Each row has a name. Each question is about the rows just above it.

[ 4.69 -6.49  2.88 -2.31]  (8)
[-3.68 -0.22  5.85 -8.20]  (62)
[-3.68 -0.22 -8.11  6.41]  (27)
Number of entries in [ 4.69 -6.49  2.88]: => 3
Count the entries of [-3.68]: => 1
Count the entries of [-3.68 -0.22 -8.11]: => 3
How many entries does [-3.68 -0.22 -8.11  6.41] have? => 4

[ 0.18 -0.21 -1.07 -1.42  8.76  6.97 -1.71  0.04 -3.35  1.00  0.54 -4.86
  1.40  1.49  6.98 -1.89  0.75  0.44  0.92 -0.87  0.26  0.30 -1.51 -1.65] : (66)
[ 3.09 -0.65 -0.24 -1.53 -1.09 -0.79 -0.88  3.37  0.77 -1.05  0.61  0.73
  0.02 -1.45 -0.85 -0.81 -5.58 -2.61 -1.40  1.61 -0.28 -5.62 -1.48 -0.49] : (78)
[-0.29 -0.96  0.67  1.79 -5.54 -5.26  1.58 -1.85  3.13 -1.92  0.39  3.82
 -1.29 -0.31 -5.48  1.77  1.87  0.14 -1.31  0.89 -1.21  1.11  1.45  1.38] : (128)
[ 1.76 -2.70 -0.32 -0.91  0.03  0.37 -0.84  2.07  0.14 -1.92  2.03  0.16
  0.54 -0.49  0.28 -0.83 -2.88 -1.44 -1.83  0.84 -2.45 -2.99 -1.23 -0.32] : (51)
Count the entries of [ 0.18 -0.21 -1.07 -1.42  8.76  6.97 -1.71  0.04 -3.35  1.00  0.54 -4.86
  1.40  1.49  6.98 -1.89  0.75  0.44  0.92 -0.87]: => 20
How many entries does [-0.29 -0.96  0.67  1.79 -5.54 -5.26  1.58 -1.85  3.13 -1.92  0.39  3.82
 -1.29 -0.31 -5.48  1.77  1.87  0.14 -1.31  0.89 -1.21  1.11  1.45  1.38] have? => 24
Count the entries of [-0.29 -0.96  0.67  1.79 -5.54 -5.26  1.58 -1.85  3.13 -1.92  0.39  3.82
 -1.29 -0.31 -5.48  1.77  1.87  0.14]: => 18
Number of entries in [ 3.09 -0.65 -0.24 -1.53 -1.09 -0.79 -0.88  3.37  0.77 -1.05  0.61  0.73
  0.02 -1.45 -0.85 -0.81 -5.58 -2.61 -1.40  1.61 -0.28]: => 21
How many entries does [ 1.76 -2.70 -0.32 -0.91  0.03  0.37 -0.84  2.07  0.14 -1.92  2.03  0.16
  0.54 -0.49  0.28 -0.83 -2.88 -1.44 -1.83] have? => 19
Count the entries of [ 0.18 -0.21 -1.07 -1.42  8.76  6.97 -1.71  0.04 -3.35]: => 9

[-3.43  0.22  0.73  3.47  1.50] : (116)
[1.13 1.79 0.16 2.26 1.55] : (75)
[-4.79 -0.96  0.23  1.54 -3.90] : (42)
[-4.79 -0.96  0.23  1.54 -0.57] : (25)
[7.66 1.97 0.86 1.47 5.91] : (56)
How many entries does [7.66] have? => 1
Number of entries in [-3.43  0.22  0.73  3.47  1.50]: => 5
Number of entries in [-4.79 -0.96  0.23]: => 3
Count the entries of [-3.43  0.22  0.73  3.47]: => 4
Number of entries in [1.13 1.79]: => 2

